Facts:
vifom	Π	brerol; goguk	Π	tinol; dadren	Π	sutrogrin; dadren	Π	siplizi; sustem	Π	gadrek; ranim	Π	zovor; zarun	Π	grefas
zarun	Π	skenun; godafur	Π	skaskas; festusir	Π	bistus; skaskas	Π	betrum; neklo	Π	gremir; neklo	Π	feripi; luska	Π	monuskil
luska	Π	brufes; stobrok	Π	tradris; stobrok	Π	zovor; drobrelen	Π	flizen; drobrelen	Π	kupo; plilil	Π	treplon; brazom	Π	treplon
vufeko	Π	zalol; revaflir	Π	loto; donul	Π	vibran; gregrabe	Π	stiskos; drakir	Π	neku; golam	Π	zadrem; golam	Π	trudin
golam	Π	fudufu; gremir	Π	neme; gremir	Π	tasul; monuskil	Π	tregru; monuskil	Π	brufes; fustus	Π	kloge; fustus	Π	troskom
skegras	Π	donul; velum	Π	sakem; flizen	Π	plude; posis	Π	plude; posis	Π	kupo; dograk	Π	pliza; nakiklus	Π	flubor
stufik	Π	skopan; tradris	Π	steflol; tradris	Π	votum; vuklo	Π	neku; bruflum	Π	gadrek; skenun	Π	sigalo; migruklal	Π	plimo
migruklal	Π	nemak; didrode	Π	skaskas; bibi	Π	troskom; vume	Π	netas; bredes	Π	kiskun; narol	Π	dropul; kloge	Π	troskom
zetrokon	Π	nafu; zuku	Π	kuflam; maver	Π	kepa; brasoram	Π	brerol; brasoram	Π	tuklal; dradras	Π	triske; gavir	Π	bidol
fezim	Π	sigalo; kezas	Π	zalol; dosi	Π	goli; gadrek	Π	sustem; gadrek	Π	bruflum; dobrak	Π	plidis; dobrak	Π	zepiguk
lolo	Π	stiskos; stostas	Π	sitromas; gruron	Π	nuti; bodrem	Π	vemi; platon	Π	nefinak; platon	Π	tutur; votum	Π	zovor
votum	Π	steflol; geplale	Π	drabrir; kluflek	Π	gruron; trubibun	Π	vufeko; kiskun	Π	fekir; fedezon	Π	tapum; feflin	Π	stadrok
skelik	Π	stiskos; skelik	Π	gregrabe; kuflam	Π	mezol; nekas	Π	beflo; fluvom	Π	trubibun; nugra	Π	fekir; vigepe	Π	dropul
niklus	Π	pigeplo; dropul	Π	vumir; brugem	Π	fustus; brugem	Π	brukas; mifi	Π	bruplo; vevi	Π	vemi; grefas	Π	skenun
grefas	Π	fezim; stiskos	Π	lolo; stiskos	Π	skelik; plimo	Π	nemak; nemak	Π	plimo; fekir	Π	bredes; bruplo	Π	zazem
stabris	Π	bidol; vifom	τ	810; goguk	τ	810; dadren	τ	621; sustem	τ	621; ranim	τ	810; siplizi	τ	810
zarun	τ	621; tutur	τ	621; godafur	τ	621; festusir	τ	621; skaskas	τ	810; betrum	τ	621; bistus	τ	810
brufes	τ	621; vibran	τ	810; neklo	τ	621; luska	τ	621; stobrok	τ	621; drobrelen	τ	621; febreza	τ	621
plilil	τ	621; brazom	τ	810; vufeko	τ	810; neku	τ	810; revaflir	τ	810; donul	τ	810; gregrabe	τ	810
drakir	τ	810; skisek	τ	621; steflol	τ	810; sitromas	τ	810; golam	τ	621; gremir	τ	810; monuskil	τ	621
fustus	τ	621; tebre	τ	621; skegras	τ	810; brukas	τ	810; velum	τ	810; telu	τ	810; flizen	τ	810
posis	τ	810; dograk	τ	810; plude	τ	810; nakiklus	τ	810; sakem	τ	810; stufik	τ	621; tradris	τ	810
sutrogrin	τ	621; vuklo	τ	810; pliza	τ	621; zazem	τ	621; plidis	τ	621; neme	τ	621; bruflum	τ	810
stadrok	τ	621; triske	τ	810; grimon	τ	810; skenun	τ	621; lepligak	τ	621; migruklal	τ	810; didrode	τ	810
bibi	τ	621; netas	τ	810; vume	τ	621; bredes	τ	810; narol	τ	810; kloge	τ	621; zetrokon	τ	810
tregru	τ	621; stefas	τ	621; drabrir	τ	621; zuku	τ	810; maver	τ	810; kupo	τ	621; brasoram	τ	621
dradras	τ	621; nafu	τ	810; tapum	τ	810; tinol	τ	621; gavir	τ	810; fezim	τ	621; nuti	τ	621
kezas	τ	810; dosi	τ	810; gadrek	τ	621; nefinak	τ	621; dobrak	τ	810; mezol	τ	810; vomok	τ	621
loto	τ	621; tuklal	τ	621; lolo	τ	810; stostas	τ	621; gruron	τ	621; bodrem	τ	810; platon	τ	621
beflo	τ	621; stobem	τ	621; bidol	τ	810; votum	τ	810; zepiguk	τ	621; geplale	τ	621; treplon	τ	621
kluflek	τ	621; trubibun	τ	810; dibrik	τ	810; nadram	τ	621; kiskun	τ	810; fedezon	τ	810; feflin	τ	621
skelik	τ	810; kuflam	τ	621; goli	τ	810; nekas	τ	621; fluvom	τ	621; nugra	τ	621; fudufu	τ	621
pigeplo	τ	621; vumir	τ	810; gulin	τ	621; vigepe	τ	621; ruri	τ	810; niklus	τ	621; dropul	τ	621
feripi	τ	810; brugem	τ	810; zupogon	τ	621; mifi	τ	621; gigal	τ	810; vago	τ	810; troskom	τ	621
plova	τ	810; kepa	τ	810; vemi	τ	810; vevi	τ	621; klode	τ	621; skopan	τ	621; grefas	τ	621
zalol	τ	621; stiskos	τ	810; trudin	τ	621; zadrem	τ	621; dovugru	τ	810; plubrer	τ	621; gidru	τ	810
plimo	τ	621; nemak	τ	621; fekir	τ	810; tasul	τ	810; gepus	τ	621; bruplo	τ	621; livares	τ	810
flubor	τ	810; sigalo	τ	621; stekle	τ	810; zovor	τ	810; stabris	τ	621; bruripla	τ	810; brerol	τ	810
klegri	τ	621; vifom	η	i; goguk	η	f; dadren	η	e; sustem	η	g; siplizi	η	d; zarun	η	c
tutur	η	a; festusir	η	j; skaskas	η	j; bistus	η	c; vibran	η	i; neklo	η	c; stobrok	η	d
drobrelen	η	e; febreza	η	d; plilil	η	e; vufeko	η	b; donul	η	a; gregrabe	η	a; drakir	η	j
skisek	η	g; steflol	η	h; sitromas	η	g; golam	η	h; gremir	η	h; monuskil	η	i; fustus	η	a
tebre	η	b; skegras	η	b; brukas	η	c; velum	η	b; telu	η	c; flizen	η	g; dograk	η	f
sakem	η	c; stufik	η	h; tradris	η	a; sutrogrin	η	h; vuklo	η	h; pliza	η	i; zazem	η	b
plidis	η	h; neme	η	g; bruflum	η	h; stadrok	η	g; triske	η	d; skenun	η	e; lepligak	η	c
migruklal	η	b; bibi	η	f; netas	η	g; vume	η	a; bredes	η	b; narol	η	d; kloge	η	g
zetrokon	η	f; tregru	η	d; drabrir	η	j; maver	η	f; kupo	η	h; brasoram	η	g; dradras	η	b
nafu	η	c; tinol	η	j; gavir	η	d; fezim	η	j; nuti	η	a; dosi	η	c; gadrek	η	f
nefinak	η	d; dobrak	η	e; mezol	η	d; vomok	η	j; loto	η	f; tuklal	η	h; lolo	η	c
stostas	η	e; gruron	η	j; bodrem	η	f; platon	η	h; bidol	η	f; zepiguk	η	d; treplon	η	f
kluflek	η	d; nadram	η	e; feflin	η	a; skelik	η	j; kuflam	η	j; goli	η	f; nekas	η	f
nugra	η	g; fudufu	η	g; pigeplo	η	j; vumir	η	a; gulin	η	h; vigepe	η	j; ruri	η	h
niklus	η	i; dropul	η	i; brugem	η	i; mifi	η	h; gigal	η	f; vago	η	a; troskom	η	d
plova	η	j; vemi	η	h; vevi	η	a; klode	η	a; grefas	η	a; stiskos	η	f; trudin	η	a
zadrem	η	i; dovugru	η	d; plimo	η	h; fekir	η	d; gepus	η	f; bruplo	η	d; livares	η	i
flubor	η	a; sigalo	η	i; stekle	η	e; zovor	η	c; stabris	η	g; brerol	η	f; klegri	η	i

Known rows:
grimon: [-41  11  -4 -61  -7 -29 -13  -7   1   2   9  11  18   3   2  -8  -5  -1
   3   4 -22   7  23  20   3 -22   2 -10   8  22 -10]
platon: [-33  -2   9  68   8 -17 -22   9   6   0 -13 -14 -19 -11  14  -7  34  -4
   9   0  -7 -23 -30  12  18  -7   3  -6  33 -17 -20]
dibrik: [-42  11  -2 -55  -7 -27 -11 -10  -1   0   7   8  20   0   5  -8  -3  -2
   2   3 -22   8  21  21   2 -22  -1 -12   2  22 -10]
migruklal: [-42  11  22 -65   4 -31 -33 -12  10  -6  -2   7  23  20  -9 -10  17   3
   2  23 -18  12   7  18  -8 -29  -1   1  29  24 -25]
nadram: [  7   3   0  54  -3   5  -3  -8  -4   1  -6 -13  -2  -1   7  -1   7   4
   9 -10   7 -19 -20  17  -5  -7   3  -8  -2 -10  -7]
vuklo: [-62   5  -1 -39  -3 -52 -22   9  20  -1   4  10  19 -18  11  -8  39  -5
  -2  21 -15 -11  12  15  13 -12  11 -15  37  13 -27]
dovugru: [-37   1   2 -59 -11 -22   1 -23  -4   3   7  15  14  -7  24  -6 -14  10
   4   3 -32  43  25  20  -3 -28   8  -8  -8  29  -3]
nakiklus: [-53   5   1 -36   0 -36 -19  -4   9  -3   8  18  24  -8  13  -7  18   9
   2  21 -19   4  10  17  -2 -19  16 -13  20  15 -19]
fezim: [ 19   4   4  48   0   1 -12  13 -12   2  -2 -21 -12  19 -17  -5   6  -7
   3 -10  12 -14 -23  12   4 -12  -9  -6   3   1  -2]
betrum: [ 25  12  13  70 -12   2  10 -12  -7  10   1 -15 -12  -7   8   3 -14 -19
   5  -7 -36 -19   0  24  10 -15  -7  -9  -8 -20 -11]
sustem: [ -8  13   2  63  12 -11 -19   2  -5   6  -2 -19  -4  -8   8  -9 -11 -13
   0 -14 -10 -38 -22  12  10 -18 -13 -12  -1 -21  -5]
posis: [-49   7   5 -43   0 -36 -21 -14  10  -2   7  18  28  -2   8  -9  19   9
  -1  17 -12   7   5  16   2 -21   9 -13  19  20  -8]
monuskil: [  0   2  -7  52   6  -1  -2  11 -12   8   4 -18 -13   0   7  -5  -6  -9
  14 -15   4 -19 -28  11   4 -11  -5 -12  -9  -3  -4]
drakir: [-53  13   5 -36  -7 -43 -27  -4  19  -5   7  11  31  -8   3  -7  32  -2
  -5  26 -11 -14  16  16  -1 -14   9 -15  35  12 -25]
zovor: [-22  27 -27 -53 -19 -29   0   4  -5   5  18   5   9  -1  -3  -6 -22 -10
   5  -6 -21   1  63  22   5 -18  -6 -15  -1  23 -17]
feflin: [ 14 -16  39  60  -2  -5   1   3   2   6  -5  -2   1  -3  -1   2  49 -10
  -8  16   8   5 -61  18  15  -7  14 -17  16   2  14]
gregrabe: [-31  -2  -6 -53 -20 -30  -9   8   6  -2   3   3  16   5   3  -7  21 -12
  -4   8 -17  27  26  21   4 -10  12 -12  18  31 -14]
plude: [-24  20 -11 -57 -20 -25  -4  -8  -4   4  11   6  19   0   5  -5 -18 -15
  -2  -4 -38   7  53  25   7 -20  -6 -10   0  13 -16]
gidru: [-42  13  -5 -56  -7 -30 -11   4   0   3   8   9  23   8   5  -7  -1  -2
   3   6 -21  11  22  20   2 -25   2 -11   8  21 -10]
brasoram: [-18   5  19  62  20 -17 -28  -7   4   7  -7  -8  17 -23  15  -8   7  -5
  -2  -2   2 -48 -46  10  12 -18  -6 -13  16 -29  -1]

Rows:
No name comes twice in this set of rows, the named rows included.
[ 19  21  -1  67  -5   1  -4   4 -14  15   7 -18  -3  -6  -1  -3 -27 -28
  -7 -19 -26 -40   0  17  17 -17 -21 -17 -19 -20   5] | fudufu
[-32  25 -28 -67  -7 -29 -18  11  -6   9  13  -6  23  -1  -5 -14 -33 -22
  -4 -16 -24  -9  42  18  10 -23 -16 -17 -10  14  -9] | sitromas
[  4  18   8  49  -9 -11  -2  -5  -4   9 -12 -18 -14 -18   9  -4   2 -20
  -4 -25 -21 -19  -5  24  31 -12 -16  -9  13 -30  -2] | tuklal
[-34   2 -10 -63  -2 -28 -20   4   5  -3   5  11  35   3   4  -8  19  11
   8  12  10  12  -4  16  -9 -16  12 -13  12  27 -11] | dobrak
[ -5   4   2  58  -9   9   9 -35 -12   5 -11 -13 -31  -5  37  -4 -29   5
  18 -23 -44  24  21  20  -2 -20  -3   2 -13 -22 -10] | nefinak
[ 10  13 -18  77 -11   1  10  18 -15   9  13 -18 -29   6   2   2 -27 -15
  12  -8 -21 -20  11  12   0  -9   0 -16 -17  -8 -12] | pliza
[ 23 -18  17  41  13  -8  18  30 -13  13   3  -3 -23  -4  -1   2  25   1
  31  12  10  25 -76   9   0 -18   7 -15  -4   9  -8] | nekas
[-44  -4  -1 -78  -4 -25  -3 -14  -2   2  -3   8  10  -6  30  -8 -12   7
  22   5 -39  51  14  20 -12 -29  12  -7  -3  26 -23] | fekir
[-44 -14  -2  90   9  -2 -16 -21  -7  -5  -5  -3 -50  18  38  -8   0  33
  29   6 -19  26   7   0 -21 -14  20   5  19   3 -14] | kluflek
[-24  22  -6 -43 -23 -25   4 -11   3   7  21   9  21  -1   4  -2 -23 -13
 -10   4 -46   0  62  25   9 -19  -1 -16  -3  13  -8] | tapum
[-21   8  -5  65   7  -8 -13  -3  -4   1  -1 -15 -15  -5  17  -8  -1  -1
  15 -15  -4 -22  -9  10   3 -10   0  -7   7 -13  -7] | dropul
[ 10   4  37  56  14   4 -24 -14  -4  -2  -5  -5  -4  30 -17  -6  17   4
  -3   9   8 -18 -42  10   2 -22  -9   0  17   0   8] | dradras
[-49  22 -11 -51  -2 -39 -22   6   5   5  17   3  32 -16   2  -9 -15 -17
  -6   6 -27 -20  20  15   4 -21  -4 -21   4   7 -12] | flizen
[  0   1  15  52  21 -12 -20  17  -4   7  -4 -13   8  -9   0  -7   6 -11
   5   6   3 -37 -64   9   6 -20  -5 -15   6 -12  -3] | stabris
[-25   1   9  56  21 -17 -27  24  -2   6  -8 -23  -1 -12  10  -8  10 -13
  22   7  -8 -35 -56   8  -6 -18   1 -11  10 -13 -25] | nugra

The same elements again, as new rows of numbers:
Known rows:
zepiguk: [ -5  14   2  -2   3  -5   7   7 -36  -3  -2 -18  11 -11   4  17   9   8
  10 -17  23   2  -5  -8   8  10 -10   7  28  -8  -9 -16  -9  10  -5   1]
posis: [-10 -40 -17 -10 -36  26  -3  17  23 -16   1  22  11  -7   0 -14  -3 -12
 -33  47 -26  -7  -2  15 -16   3  33  15 -17  29  10  -6   4 -28  -4 -25]
zalol: [  5   4  11 -16  11   1   1  19 -22  11  -2  13  -9 -21  -4  19   6  11
  -3 -23  14  16  -9   0  26  -3 -22  17   8 -28   0 -19 -27   9  15  15]
triske: [ 14  -7   6  -6   4  -8   3 -12   2  -7  11 -23  10   4  -7  -6  -3   6
 -19  -2 -11  -6  15 -10   0   5  11   3  -4  10   6  51  -2 -11  23  -3]
fekir: [ 13  -4   7   0   7  -6   2  -9   6  -4   8 -21   7   4  -9  -7  -4   4
 -18   0 -14  -5  17 -10   1   5  13   2  -6  10   6  47  -4 -12  19  -2]
maver: [  4  -3   8   9  -1   2  -2 -15  32   1   2   3  -6  12  -9 -12 -10  -6
 -15  16 -22  -4  10   1 -14  -2  17 -10 -18   9  14  22  14 -15   4  -3]
flubor: [ 16 -10   7  -8   0  -7   5 -16  12  -5  10 -15   6  10  -6  -4  -4   8
 -19  -1 -13  -2  12  -8  -4   5  13  -1  -7   3   9  47   2  -9  24  -3]
drabrir: [ -4   4 -10  -2   6  -1   3  11 -29  -2   1   0  10  -9  10  14  11  10
  23 -14  21   4 -10  -2  11   7 -11   1  14 -11 -12 -14 -18  19  -1   6]
velum: [  2   0  -3  16   8   1   2 -14  16   5   0  -2   9   1  -8 -12  -7  -9
 -18  16 -10 -10  15   1 -10 -10  21  -8 -21   8   9  40  15 -10  -1   7]
neklo: [-19  17  -5  17  10   4   0  25  -1   3 -15  13  -7   0  -4   6   0  -3
  26   1   0   3  -5   1   4  -5  -4  -6  12  -7 -12 -46  -8  10 -27   5]
goli: [ 15 -11  11  -9  -3  -5   6 -20  19  -3  13  -4   1  10  -5  -3  -4   8
 -21   1 -12   0   8  -5  -8   5  12  -4 -13  -1  15  44   6 -10  27   0]
lolo: [  9 -10   1  -1   8  -3   2   1  24  -6   8   2  -2  13 -11 -10  -7   6
  -7   6 -26  -2  14  -5   1  -5  13  -6 -16   3   2  37  -7  -9  18   1]
betrum: [ -1   1   5 -16  -4   5   1  17 -19   4  -1  12  -9 -18   3  13   7   3
   2 -14  17  10 -11   3  17  -7 -22  15   9 -20  -5 -26 -15   7   2   8]
stostas: [-11  12 -10  14   5   1   2   8 -10   7 -19   1   3   4   4   8   3  -2
  22  -4  10   4  -9   3  -4   2   1  -7  16  -7  -9 -39   3  14 -29   2]
zupogon: [ -8   4   2  -9  -6   7  -2  19 -13   4  -6  15 -11 -16   3   8   4  -4
   5  -6  14   8 -10   6  13 -11 -20  13   7 -13  -7 -39  -7   5 -11   6]
skenun: [ 12   6  -6 -15 -40  18  18 -11 -25 -14   3 -28   2  26  46   3  17  -8
  37 -13  44   3  -5 -30 -11 -17 -20 -20  35 -21 -34 -12   8  17 -29  15]
tebre: [-13  17  -6  11   5   1   9   2 -26   6  -8   0  15 -14   6  15   8  -1
   9  -6  29  -1  -7   2  -1  -2  -3  -1  13 -14  -5 -18   5  14 -18  12]
nafu: [ 14 -16   1 -12   3  -7   6  -3  17 -10  15  -2   3  12  -6  -6  -4  11
  -9  -1 -20  -1  12  -7   2  -3  10  -3 -13   0   1  46  -6  -7  29   0]
kuflam: [-10   8 -12   7   8   2  -1  15 -22   1  -5   4   6  -8   7   9   8   4
  25  -7  15   2  -9   0   9   4  -9  -2  12  -6 -13 -24 -15  16 -12   5]
mifi: [-13  16   2  12   0   4  -2   7  -6   4 -14   0  -6   1   2   7   3  -4
  18  -2   8   3 -10   2  -4   9  -5  -4  18  -1  -3 -48   1   7 -25  -4]

Rows:
No name comes twice in this set of rows, the named rows included.
[ 12   3   6  14  25  -2   3 -13  11  13   0  -1   8  -4 -16  -4  -7   2
 -24   2 -12  -2  17  -3   1  -4  20  -5 -21  -3  15  53  -2  -7  18  14] | vufeko
[  8  -8  -7  10  12   2  -6  -1  19   0   5   2   1   7  -7 -16  -5  -1
  -3  11 -22  -4  13  -2   2  -2  14  -7 -22  12   2  38  -9  -6  10   1] | skelik
[ 13 -19  -2 -29  27 -56  -3 -19  16  -8  29  28  19  22  21 -16 -27   6
 -17 -10  -9 -10   8   4   5 -19   6   0  -4  34   1  24  19  -9  50  -3] | zovor
[  9  -3   4   3   3  -5   0  -9   9  -5   6 -19   7   6  -8 -10  -6  -1
 -16   6 -15  -8  16  -8  -2   2  13   1  -7  15   5  40   2 -13  11  -5] | dovugru
[ -5  10   4  -1  -1   0   3   2 -17   0  -5  -6   1  -1   5  14   7   7
  14 -13  15   7 -12  -3   1  14  -9   0  21  -9  -2 -31  -6  11  -7  -1] | plimo
[ -2   8   7  -9  -3  -3  11  -3 -21   0   2  -2   5  -5   7  21  10  13
   7 -18  24   8 -13  -4   1  11 -11   0  21 -21   1 -18  -3  13   5   5] | treplon
[  4 -14   1 -18  21 -41 -20 -10  32   7  12  47  -3  11  16 -32 -35 -21
 -30  11 -16 -11   7  18   3 -37   1   7 -20  45   6  -9  30 -22  22  -4] | votum
[ 13 -16   8 -11  -2   6  -6   2  23   2   7  10 -15  -2 -11 -13  -8  -4
 -25   8 -22   3  11   3   8 -15   2   8 -25   1   8  31  -5 -17  19   3] | kiskun
[-14  13 -11  19   7   3  -1  10  -6   8 -23   3   1   5   2   5   2  -5
  24   0   7   3  -9   4  -5   1   2  -8  14  -5  -9 -44   4  13 -35   1] | dadren
[  7 -12  -1  -3   3  -4   2   0  24  -8  10   2  -1  14  -8 -11  -7   5
  -5   7 -24  -3  13  -4  -1  -6  12  -6 -15   5   1  35  -3  -9  17  -2] | telu
[  5  -8  -9  12   9   3  -8  -1  22  -1   3   3   0   8  -6 -18  -6  -5
  -1  16 -23  -7  13   0  -2  -4  15  -8 -23  16   1  32  -4  -8   5  -1] | drakir
[ -8  16  -6   2 -35  24  10  11  -5 -15  -3  -7 -12  22  33  -7   9 -21
  44   6  25  -4  -1 -22 -10 -28 -19 -21  25  -8 -37 -40   6   9 -46  11] | zarun
[ 10 -13  -8   2   7  -1  -4  -5  14  -3   9  -1   4   7  -3 -14  -4   2
  -4   8 -18  -5  11  -3   1  -1  12  -6 -20  11   1  43  -7  -5  17  -1] | plova
[ -4   2   3 -14  -6   6   0  18 -17   3  -3  13  -9 -17   4  11   6   0
   3 -10  16   9 -11   4  15  -9 -21  14   8 -17  -7 -31 -11   6  -3   7] | nemak

